Below are the code and all the weights of a small trained network. Each question names an input and a class and asks about switching units off, where a switched-off unit gives its printed mean instead of its output.

import numpy as np


def w(rows, s, z=0):
    codes = np.array(rows[::2]) - 128.0
    scale = np.full(codes.shape[1], s)
    scale[-1] = z or s
    return codes * scale


def f(y):
    return np.maximum(y, 0)


def log_softmax(a):
    a = a - a.max(-1, keepdims=True)
    return a - np.log(np.exp(a).sum(-1, keepdims=True))


def net(x, mask):
    res = np.array(x, float).reshape(1, 7) / 4 @ E
    y = f(res @ A[0][:, :-1].T + A[0][:, -1])
    res = res + np.where(mask, y, B[0][:, -1]) @ B[0][:, :-1]
    return log_softmax(res[-1] @ U[:, :-1].T + U[:, -1])


A, B = {}, {}
E = w([
[130,129,133,129],'x0',
[65,88,232,91],'x1',
[65,156,146,241],'x2',
[143,2,90,177],'x3',
[143,130,142,136],'x4',
[131,127,128,124],'x5',
[122,128,126,127],'x6',
],0.0082)
A[0] = w([
[97,74,196,110,45],'n1',
[217,180,58,185,45],'n2',
[145,143,72,149,173],'n3',
[154,109,106,48,62],'n4',
[128,87,237,131,55],'n5',
[38,200,134,240,107],'n6',
[154,108,128,40,67],'n7',
[141,202,149,115,54],'n8',
[143,197,151,69,77],'n9',
[182,30,145,155,41],'n10',
[107,156,148,234,45],'n11',
[102,34,99,142,54],'n12',
[69,116,165,254,93],'n13',
[117,144,115,136,255],'n14',
[121,126,127,105,236],'n15',
[218,177,59,192,76],'n16',
[81,103,160,129,88],'n17',
[125,200,141,107,48],'n18',
[95,120,161,143,58],'n19',
[135,21,97,150,18],'n20',
[71,191,112,96,51],'n21',
[98,185,51,89,219],'n22',
[140,202,174,99,45],'n23',
[121,144,44,119,80],'n24',
[109,230,153,99,95],'n25',
[153,100,142,161,63],'n26',
],0.01,0.0088)
B[0] = w([
[50,171,138,89,148],'n1',
[26,129,177,50,183],'n2',
[88,103,219,94,202],'n3',
[189,253,41,61,156],'n4',
[31,154,146,68,155],'n5',
[222,153,66,35,219],'n6',
[164,185,79,76,159],'n7',
[49,125,59,201,148],'n8',
[134,117,47,206,164],'n9',
[80,150,48,217,160],'n10',
[162,142,76,58,163],'n11',
[115,178,73,192,160],'n12',
[187,159,101,66,200],'n13',
[193,49,236,202,255],'n14',
[187,88,197,178,232],'n15',
[36,152,178,51,197],'n16',
[102,144,134,90,146],'n17',
[48,103,45,196,146],'n18',
[117,156,108,117,135],'n19',
[81,154,38,200,161],'n20',
[89,132,90,165,145],'n21',
[129,96,178,170,239],'n22',
[101,130,35,177,151],'n23',
[69,116,149,97,155],'n24',
[105,81,74,201,187],'n25',
[123,116,107,138,132],'n26',
],0.0064,0.009)
U = w([
[73,145,18,201,43],'0',
[166,130,171,115,254],'1',
[167,140,180,114,224],'2',
[216,180,51,13,46],'3',
[155,132,177,133,165],'4',
[12,145,190,43,20],'5',
[174,122,177,139,117],'6',
],0.011,0.0066)

Each question gives the input, the list of numbers given to net, and the class t.
The units are the neurons (one row each of A and B). Each row of codes is followed by its name. A weight is (code - 128) times the scale printed after its matrix; where a second scale follows, it is the last column's (A, B and U).
mask holds one flag per neuron, in row order. A switched-off neuron (its flag False) gives its mean, the last column of its row in B, instead of its output. The means were averaged over made-up inputs and are rounded, as every weight is.
A unit's drop is (log p(t) with every unit on - log p(t) with that unit switched off) / (log p(t) with every unit on - log p(t) with every unit switched off).
The circuit of an input: a set's keep is (log p(t) with only the set's units on - log p(t) with every unit switched off) / (log p(t) with every unit on - log p(t) with every unit switched off). Starting from the 12 units with the biggest drops (on a tie, the unit counted first), units are removed one at a time, each time the one whose removal leaves the highest keep (on an exact tie, the one counted first), for as long as the keep stays at least 0.8.
units of the circuit, in order: the units of the circuit, biggest drop first
top k neurons: the k neurons with the biggest drops, biggest first
drop when u is switched off: that unit's drop, to one decimal
input [5,3,7,8,-5,2,3], class 0: units of the circuit, in order => [n20]
input [7,-3,-3,7,-1,4,2], class 0: units of the circuit, in order => [n20 n10]
input [-7,-8,6,4,-2,4,3], class 5: units of the circuit, in order => [n16 n2]
input [1,8,0,8,1,-4,-4], class 0: units of the circuit, in order => [n10 n20]
input [1,-8,7,5,-6,-4,5], class 5: top 3 neurons => [n16 n2 n3]
input [-2,3,-7,2,0,2,-3], class 3: top 2 neurons => [n4 n7]
input [5,-4,0,8,6,-8,2], class 0: top 2 neurons => [n20 n10]
input [7,-4,-1,8,3,-8,0], class 0: top 3 neurons => [n20 n10 n12]
input [-2,-5,3,-2,-2,-4,-2], class 5: top 2 neurons => [n16 n2]
input [2,-6,6,-3,5,4,-1], class 3: top 2 neurons => [n6 n11]
input [7,6,-8,-7,-1,8,1], class 3: top 2 neurons => [n4 n7]
input [7,7,-8,8,2,-5,0], class 0: top 2 neurons => [n10 n20]
input [-5,3,8,-3,5,4,1], class 3: top 3 neurons => [n6 n13 n11]
input [3,-5,8,6,2,5,6], class 3: top 3 neurons => [n6 n13 n11]
input [4,1,6,0,2,6,5], class 3: top 4 neurons => [n6 n13 n11 n22]
input [4,-8,-3,-3,5,4,7], class 5: drop when n16 is switched off => 0.3
input [-4,1,-7,4,5,-5,-6], class 3: drop when n7 is switched off => 0.5
input [-3,-8,-5,-7,7,5,-6], class 5: drop when n20 is switched off => 0.0
